Below are the code and all the weights of a small trained network. Each question names an input and a class and asks about switching units off, where a switched-off unit gives its printed mean instead of its output.

import numpy as np


def w(rows, s, z=0):
    codes = np.array(rows[::2]) - 128.0
    scale = np.full(codes.shape[1], s)
    scale[-1] = z or s
    return codes * scale


def norm(h):
    return h / np.sqrt((h * h).mean(-1, keepdims=True) + 1e-5)


def f(y):
    return np.maximum(y, 0)


def log_softmax(a):
    a = a - a.max(-1, keepdims=True)
    return a - np.log(np.exp(a).sum(-1, keepdims=True))


def net(x, mask):
    res = np.array(x, float).reshape(1, 7) / 4 @ E
    u = 0
    for l in range(3):
        y = f(norm(res) @ A[l][:, :-1].T + A[l][:, -1])
        res = res + np.where(mask[u : u + 6], y, B[l][:, -1]) @ B[l][:, :-1]
        u += 6
    return log_softmax(norm(res)[-1] @ U[:, :-1].T + U[:, -1])


A, B = {}, {}
E = w([
[186,254,170,168,194],'x0',
[190,77,89,128,225],'x1',
[167,139,35,163,140],'x2',
[234,113,149,70,115],'x3',
[165,110,196,134,154],'x4',
[193,141,162,91,71],'x5',
[124,157,166,61,32],'x6',
],0.0082)
A[0] = w([
[5,113,168,126,93,46],'L0N0',
[166,149,196,109,143,130],'L0N1',
[133,127,105,181,169,4],'L0N2',
[178,69,244,124,135,29],'L0N3',
[115,159,42,213,193,10],'L0N4',
[142,128,99,115,152,5],'L0N5',
],0.011,0.0041)
B[0] = w([
[50,79,157,110,60,243],'L0N0',
[179,138,181,155,139,210],'L0N1',
[148,51,60,215,187,173],'L0N2',
[255,213,177,125,118,207],'L0N3',
[152,153,112,245,168,254],'L0N4',
[112,99,137,92,148,134],'L0N5',
],0.0074,0.0052)
A[1] = w([
[160,50,219,63,183,97],'L1N0',
[3,68,174,151,118,120],'L1N1',
[113,118,13,16,123,3],'L1N2',
[161,45,80,110,13,97],'L1N3',
[17,200,191,161,215,28],'L1N4',
[100,56,219,114,241,82],'L1N5',
],0.0065,0.0041)
B[1] = w([
[173,103,214,85,107,193],'L1N0',
[141,111,124,207,2,253],'L1N1',
[138,130,138,69,197,146],'L1N2',
[62,184,77,111,149,220],'L1N3',
[75,66,104,59,64,181],'L1N4',
[203,113,128,185,83,180],'L1N5',
],0.0095,0.0036)
A[2] = w([
[162,112,51,69,134,115],'L2N0',
[25,95,157,144,78,78],'L2N1',
[147,98,62,22,76,3],'L2N2',
[120,220,173,101,94,184],'L2N3',
[144,253,164,115,94,141],'L2N4',
[160,138,107,125,204,180],'L2N5',
],0.014,0.0044)
B[2] = w([
[81,129,124,5,127,172],'L2N0',
[64,165,42,103,56,255],'L2N1',
[83,167,137,82,181,177],'L2N2',
[126,80,150,153,80,233],'L2N3',
[201,52,154,129,104,233],'L2N4',
[96,96,137,161,66,227],'L2N5',
],0.011,0.007)
U = w([
[73,170,118,12,212,5],'0',
[148,133,65,248,237,31],'1',
[40,110,71,110,47,244],'2',
[225,88,215,116,98,206],'3',
],0.017,0.0029)

Each question gives the input, the list of numbers given to net, and the class t.
The units are the neurons (one row each of A and B). Each row of codes is followed by its name. A weight is (code - 128) times the scale printed after its matrix; where a second scale follows, it is the last column's (A, B and U).
mask holds one flag per neuron, layer by layer. A switched-off neuron (its flag False) gives its mean, the last column of its row in B, instead of its output. The means were averaged over made-up inputs and are rounded, as every weight is.
A unit's drop is (log p(t) with every unit on - log p(t) with that unit switched off) / (log p(t) with every unit on - log p(t) with every unit switched off).
The circuit of an input: a set's keep is (log p(t) with only the set's units on - log p(t) with every unit switched off) / (log p(t) with every unit on - log p(t) with every unit switched off). Starting from the 12 units with the biggest drops (on a tie, the unit counted first), units are removed one at a time, each time the one whose removal leaves the highest keep (on an exact tie, the one counted first), for as long as the keep stays at least 0.8.
units of the circuit, in order: the units of the circuit, biggest drop first
most important unit: the unit with the biggest drop
k most important neurons: the k neurons with the biggest drops, biggest first
k most important neurons of layer l: the k neurons of layer l with the biggest drops, biggest first
drop when u is switched off: that unit's drop, to one decimal
input [5,6,-4,2,-3,-3,0], class 1: most important unit -> L2N4
input [8,1,6,-6,-6,0,6], class 1: units of the circuit, in order -> (L0N4 L2N1)
input [-5,3,3,-6,-6,-2,-6], class 1: units of the circuit, in order -> (L0N4 L2N1)
input [-5,-7,8,-1,4,0,-7], class 1: units of the circuit, in order -> (L0N4 L0N0 L2N1)
input [-8,7,5,-8,5,6,6], class 0: 2 most important neurons of layer 0 -> (L0N4 L0N0)
input [-1,-2,2,-7,-5,-3,-7], class 1: 2 most important neurons of layer 0 -> (L0N4 L0N2)
input [3,3,-6,6,-5,-7,-2], class 1: 2 most important neurons of layer 2 -> (L2N4 L2N3)
input [-8,8,-4,-2,2,-7,-5], class 1: 2 most important neurons of layer 1 -> (L1N5 L1N4)
input [1,-6,5,-2,4,-4,-2], class 1: 2 most important neurons -> (L0N4 L0N2)
input [0,-8,-1,8,-8,5,-6], class 3: 2 most important neurons of layer 2 -> (L2N4 L2N1)
input [0,-1,2,-1,2,2,5], class 3: 2 most important neurons -> (L2N4 L0N0)
input [8,-8,0,1,0,-5,8], class 3: drop when L0N1 is switched off -> 0.0
input [-4,-4,7,4,-8,7,-1], class 0: drop when L2N2 is switched off -> 0.1
input [-6,-5,3,8,-7,2,0], class 0: most important unit -> L2N2
input [-4,1,5,-7,7,-7,-2], class 1: drop when L0N4 is switched off -> 0.7
input [4,-4,-6,8,-8,-6,4], class 3: drop when L2N4 is switched off -> 0.2
